Below is a small trained network, with its code and all its weights. Each question gives an input and a target symbol and asks what happens when units are switched off, that is, made to give their printed mean instead of their output.

import numpy as np


def w(rows, s, z=0):
    codes = np.array(rows[::2]) - 128.0
    scale = np.full(codes.shape[1], s)
    scale[-1] = z or s
    return codes * scale


def f(y):
    return y / 2 * (1 + np.tanh(0.7978845608 * (y + 0.044715 * y**3)))


def softmax(a):
    e = np.exp(a - a.max(-1, keepdims=True))
    return e / e.sum(-1, keepdims=True)


def log_softmax(a):
    a = a - a.max(-1, keepdims=True)
    return a - np.log(np.exp(a).sum(-1, keepdims=True))


def net(x, mask):
    ids = ['ΛΣαβγδεζηθξπ'.index(c) for c in x.split()]
    T = len(ids)
    res = E[ids] + P[:T]
    u = 0
    for l in range(2):
        r = res
        for j in range(3):
            rows = slice(2 * j, 2 * j + 2)
            q, k, v = (r @ M[l][rows].T for M in (Q, K, V))
            z = softmax(np.where(np.tri(T) > 0, q @ k.T / 2**0.5, -1e9)) @ v
            o = O[l][rows]
            res = res + np.where(mask[u + j], z, o[:, -1]) @ o[:, :-1]
        u += 3
        y = f(res @ A[l][:, :-1].T + A[l][:, -1])
        res = res + np.where(mask[u : u + 12], y, B[l][:, -1]) @ B[l][:, :-1]
        u += 12
    return log_softmax(res[-1] @ U[:, :-1].T + U[:, -1])


Q, K, V, O, A, B = {}, {}, {}, {}, {}, {}
E = w([
[171,126,172,88,169,162,190,115,77,111],'Λ',
[103,188,183,190,172,93,207,203,101,170],'Σ',
[48,65,186,122,55,99,203,152,81,110],'α',
[139,55,124,139,165,178,144,71,71,181],'β',
[198,104,191,129,174,179,146,213,84,154],'γ',
[105,150,122,93,64,120,161,128,111,74],'δ',
[18,160,100,185,125,136,123,115,141,153],'ε',
[174,174,153,251,181,158,108,194,198,127],'ζ',
[153,125,137,116,201,239,81,126,161,131],'η',
[114,127,152,200,147,197,165,76,176,70],'θ',
[228,157,144,173,99,79,152,98,197,103],'ξ',
[201,122,76,142,54,106,72,141,133,154],'π',
],0.012)
P = w([
[133,105,146,121,121,140,103,103,98,130],'0',
[114,28,98,119,190,105,132,175,159,76],'1',
[132,184,182,132,96,115,106,122,83,159],'2',
[136,40,56,141,192,115,164,206,185,79],'3',
[162,208,196,189,70,141,134,126,50,182],'4',
[144,49,17,165,199,126,187,230,202,85],'5',
[207,194,154,254,49,226,65,116,49,171],'6',
],0.0085)
Q[0] = w([
[52,181,178,114,40,148,120,22,72,148],'L0H0',
[63,128,70,37,141,85,136,85,212,68],'L0H0',
[84,28,51,53,216,54,100,125,240,74],'L0H1',
[88,117,96,10,108,74,151,151,174,104],'L0H1',
[165,86,62,162,148,145,126,205,152,127],'L0H2',
[103,241,215,226,16,255,69,111,19,186],'L0H2',
],0.0065)
K[0] = w([
[144,149,158,55,61,153,70,1,117,102],'L0H0',
[117,34,102,114,170,177,89,98,146,99],'L0H0',
[154,23,95,114,149,128,151,206,168,100],'L0H1',
[92,46,84,130,192,92,144,105,208,89],'L0H1',
[137,140,111,176,145,150,217,188,122,101],'L0H2',
[174,197,237,145,57,174,102,55,85,176],'L0H2',
],0.0071)
V[0] = w([
[108,91,105,113,175,184,75,150,176,121],'L0H0',
[108,72,114,80,42,164,24,101,127,43],'L0H0',
[84,196,192,223,124,100,89,164,111,223],'L0H1',
[75,92,86,167,37,103,68,118,159,135],'L0H1',
[134,166,146,168,60,131,26,61,72,225],'L0H2',
[178,216,82,132,98,2,104,72,187,42],'L0H2',
],0.0059)
O[0] = w([
[168,84,106,87,89,148,113,110,195,131,126],'L0H0',
[100,141,118,71,95,168,132,110,122,33,59],'L0H0',
[130,44,157,123,74,113,89,163,154,212,186],'L0H1',
[72,86,230,89,126,175,155,120,128,38,97],'L0H1',
[102,152,255,98,93,155,72,95,112,126,125],'L0H2',
[130,102,136,167,197,97,41,100,64,106,4],'L0H2',
],0.0069,0.0043)
A[0] = w([
[114,83,149,107,62,53,201,128,114,4,253],'L0N0',
[94,179,207,137,146,66,211,155,82,106,163],'L0N1',
[116,189,57,16,195,103,108,134,134,104,133],'L0N2',
[161,117,58,86,114,104,119,218,195,42,121],'L0N3',
[133,89,122,105,47,121,74,87,1,199,198],'L0N4',
[34,45,71,173,135,151,158,162,156,138,200],'L0N5',
[186,80,187,150,172,161,135,168,96,179,154],'L0N6',
[203,184,126,224,59,191,126,145,149,112,207],'L0N7',
[123,245,99,117,22,119,113,125,139,193,159],'L0N8',
[171,78,194,87,65,173,123,102,140,95,145],'L0N9',
[205,117,156,172,73,124,106,163,74,170,183],'L0N10',
[175,160,234,133,159,147,138,188,92,137,119],'L0N11',
],0.0068,0.0046)
B[0] = w([
[178,181,85,182,119,98,185,134,179,91,185],'L0N0',
[101,89,164,77,12,95,63,102,129,157,158],'L0N1',
[103,235,150,163,145,85,140,71,136,193,135],'L0N2',
[130,183,29,134,131,98,99,109,101,103,205],'L0N3',
[176,153,97,205,119,129,118,89,88,209,234],'L0N4',
[144,102,34,155,123,141,170,95,152,111,229],'L0N5',
[148,137,118,77,118,196,92,203,127,164,231],'L0N6',
[112,183,145,130,108,172,183,167,156,73,252],'L0N7',
[166,93,107,88,125,135,253,75,148,115,189],'L0N8',
[85,109,58,60,97,140,104,127,158,133,177],'L0N9',
[147,173,101,91,106,179,153,154,143,178,254],'L0N10',
[97,135,116,59,87,168,69,202,130,137,198],'L0N11',
],0.0073,0.0079)
Q[1] = w([
[37,140,253,53,145,78,59,86,16,176],'L1H0',
[112,181,249,101,88,212,56,152,127,110],'L1H0',
[145,127,45,201,142,131,220,101,205,121],'L1H1',
[157,169,142,170,58,161,138,75,92,184],'L1H1',
[101,101,209,126,188,104,84,186,135,94],'L1H2',
[91,157,210,82,26,133,118,98,108,177],'L1H2',
],0.0053)
K[1] = w([
[168,101,135,107,124,96,45,12,154,41],'L1H0',
[127,126,220,143,67,134,151,26,33,142],'L1H0',
[125,137,77,97,155,131,135,253,115,147],'L1H1',
[50,166,228,70,114,182,148,148,123,121],'L1H1',
[143,69,87,106,153,73,114,77,75,103],'L1H2',
[134,137,188,107,106,164,113,55,112,96],'L1H2',
],0.0057)
V[1] = w([
[206,116,132,114,207,214,111,82,73,144],'L1H0',
[184,252,125,63,134,162,145,134,101,42],'L1H0',
[196,120,145,125,100,78,183,184,22,128],'L1H1',
[172,101,72,25,133,164,96,255,136,153],'L1H1',
[132,109,179,194,182,140,145,190,217,80],'L1H2',
[144,135,178,179,66,132,63,181,201,171],'L1H2',
],0.0075)
O[1] = w([
[201,87,255,123,103,124,116,71,188,39,137],'L1H0',
[166,230,153,34,145,159,125,26,44,47,159],'L1H0',
[152,111,198,162,193,86,197,204,40,48,152],'L1H1',
[142,117,92,38,172,3,125,119,99,131,254],'L1H1',
[245,89,86,125,82,124,87,6,44,133,107],'L1H2',
[94,74,146,173,68,81,111,90,106,178,184],'L1H2',
],0.007,0.02)
A[1] = w([
[39,150,129,217,211,126,135,88,175,63,29],'L1N0',
[145,160,151,139,187,162,228,220,160,117,204],'L1N1',
[114,113,203,109,180,168,11,150,39,148,163],'L1N2',
[139,59,133,50,144,37,169,94,121,76,4],'L1N3',
[185,201,155,233,87,229,155,63,67,140,118],'L1N4',
[64,153,254,88,101,66,86,110,176,139,110],'L1N5',
[69,174,112,101,145,165,48,111,49,183,232],'L1N6',
[123,221,114,224,60,122,60,161,139,44,125],'L1N7',
[134,165,139,110,150,8,97,40,13,155,69],'L1N8',
[59,91,129,189,58,59,195,100,83,75,140],'L1N9',
[158,151,138,41,27,23,203,144,166,161,88],'L1N10',
[175,152,55,194,228,127,159,106,129,131,209],'L1N11',
],0.0055,0.0039)
B[1] = w([
[117,184,57,231,249,255,84,86,137,214,133],'L1N0',
[134,117,194,177,101,36,213,55,152,106,177],'L1N1',
[152,149,189,228,91,2,10,223,56,73,141],'L1N2',
[104,156,48,136,171,207,120,212,155,76,197],'L1N3',
[185,125,211,193,248,210,130,163,68,152,150],'L1N4',
[52,36,137,62,93,78,78,192,201,15,157],'L1N5',
[94,186,36,120,75,114,112,115,26,62,160],'L1N6',
[37,129,121,129,63,125,51,248,89,64,143],'L1N7',
[167,46,59,123,182,153,111,174,99,100,202],'L1N8',
[224,154,146,148,122,142,86,64,103,202,157],'L1N9',
[144,110,129,94,243,224,83,65,180,115,255],'L1N10',
[99,58,235,138,83,117,44,69,155,105,214],'L1N11',
],0.0055,0.017)
U = w([
[191,185,191,133,168,88,198,62,121,167,146],'Λ',
[139,116,149,181,167,52,124,152,147,193,195],'Σ',
[99,160,49,126,81,124,254,141,90,146,131],'α',
[125,27,198,92,71,174,193,113,242,82,176],'β',
[101,116,112,82,183,159,124,164,148,108,61],'γ',
[80,184,121,145,160,157,141,141,78,122,179],'δ',
[68,115,94,146,131,212,91,179,203,152,141],'ε',
[187,75,126,112,65,108,63,62,87,165,75],'ζ',
[116,200,112,64,141,162,115,33,175,186,4],'η',
[176,113,129,160,133,254,139,114,112,154,19],'θ',
[157,94,191,200,120,104,62,170,71,109,230],'ξ',
[34,109,136,95,46,81,50,181,130,30,244],'π',
],0.0059,0.0031)

Each question gives the input, a string of symbols that net reads in full, and the target symbol t.
The units are the heads (2 rows each of Q, K, V and O) and the neurons (one row each of A and B). Each row of codes is followed by its name. A weight is (code - 128) times the scale printed after its matrix; where a second scale follows, it is the last column's (O, A, B and U).
mask holds one flag per unit, layer by layer, with each layer's heads first. A switched-off unit (its flag False) gives its mean, the last column of its rows in O or B, instead of its output. The means were averaged over made-up inputs and are rounded, as every weight is.
A unit's drop is (log p(t) with every unit on - log p(t) with that unit switched off) / (log p(t) with every unit on - log p(t) with every unit switched off).
The circuit of an input: a set's keep is (log p(t) with only the set's units on - log p(t) with every unit switched off) / (log p(t) with every unit on - log p(t) with every unit switched off). Starting from the 12 units with the biggest drops (on a tie, the unit counted first), units are removed one at a time, each time the one whose removal leaves the highest keep (on an exact tie, the one counted first), for as long as the keep stays at least 0.8.
circuit, biggest first: the units of the circuit, biggest drop first
most important unit: the unit with the biggest drop
top k neurons: the k neurons with the biggest drops, biggest first
k most important neurons of layer l: the k neurons of layer l with the biggest drops, biggest first
input α η α γ γ α, target γ: circuit, biggest first : [L1H1 L1N3 L1N10 L0N6]
input δ β α Σ δ, target α: top 3 neurons : [L0N1 L1N11 L0N8]
input Σ β ε π α, target ε: circuit, biggest first : [L1H0 L0N1 L0H1 L1N10]
input ξ β δ θ ε ε, target ε: circuit, biggest first : [L1H1 L1H0]
input Λ β η ζ π, target η: circuit, biggest first : [L0N8 L0N10 L1N10]
input α α θ π Λ, target θ: circuit, biggest first : [L1H1 L1N4 L0N6]
input Λ δ β π β, target β: top 2 neurons : [L0N8 L1N5]
input δ γ ε Σ α η η, target α: most important neuron of layer 1 : [L1N6]
input θ α Σ ζ, target ζ: circuit, biggest first : [L1H2 L0H2 L1N11]
input β Σ ζ γ Σ γ β, target Σ: circuit, biggest first : [L0H0 L0H1 L1H0]
input α Σ γ ξ ζ β α, target ζ: circuit, biggest first : [L1H2 L0N4 L0N7]
input ξ ζ α β ζ β, target ζ: circuit, biggest first : [L1H2 L0N7]
input α γ β α ζ, target β: top 2 neurons : [L0N5 L0N11]
input β π η γ γ, target η: most important unit : L0H1
input δ γ γ, target δ: 2 most important neurons of layer 0 : [L0N11 L0N5]
input η θ α π, target π: top 2 neurons : [L0N3 L1N7]
input α Λ δ, target α: top 4 neurons : [L0N1 L1N11 L0N5 L1N10]
input θ θ α α β β α, target β: top 2 neurons : [L0N8 L0N0]
input θ δ β π, target π: top 3 neurons : [L1N7 L1N11 L0N3]
input β α Σ θ, target Σ: most important unit : L0H1
input ε π θ β γ ξ, target γ: top 3 neurons : [L1N3 L0N11 L0N6]
input ζ ζ Λ Λ α π ζ, target α: top 2 neurons : [L0N1 L1N11]
input θ Σ η ζ, target ζ: top 2 neurons : [L1N11 L0N1]
input Σ δ π, target Σ: top 2 neurons : [L0N4 L0N8]
input β α η θ β, target η: top 2 neurons : [L0N4 L0N9]
input Λ α θ β π Λ, target Λ: 3 most important neurons of layer 0 : [L0N2 L0N11 L0N9]
input Λ β Σ β, target Σ: top neuron : [L0N1]
input α δ η ξ Σ, target η: top 2 neurons : [L1N10 L0N8]
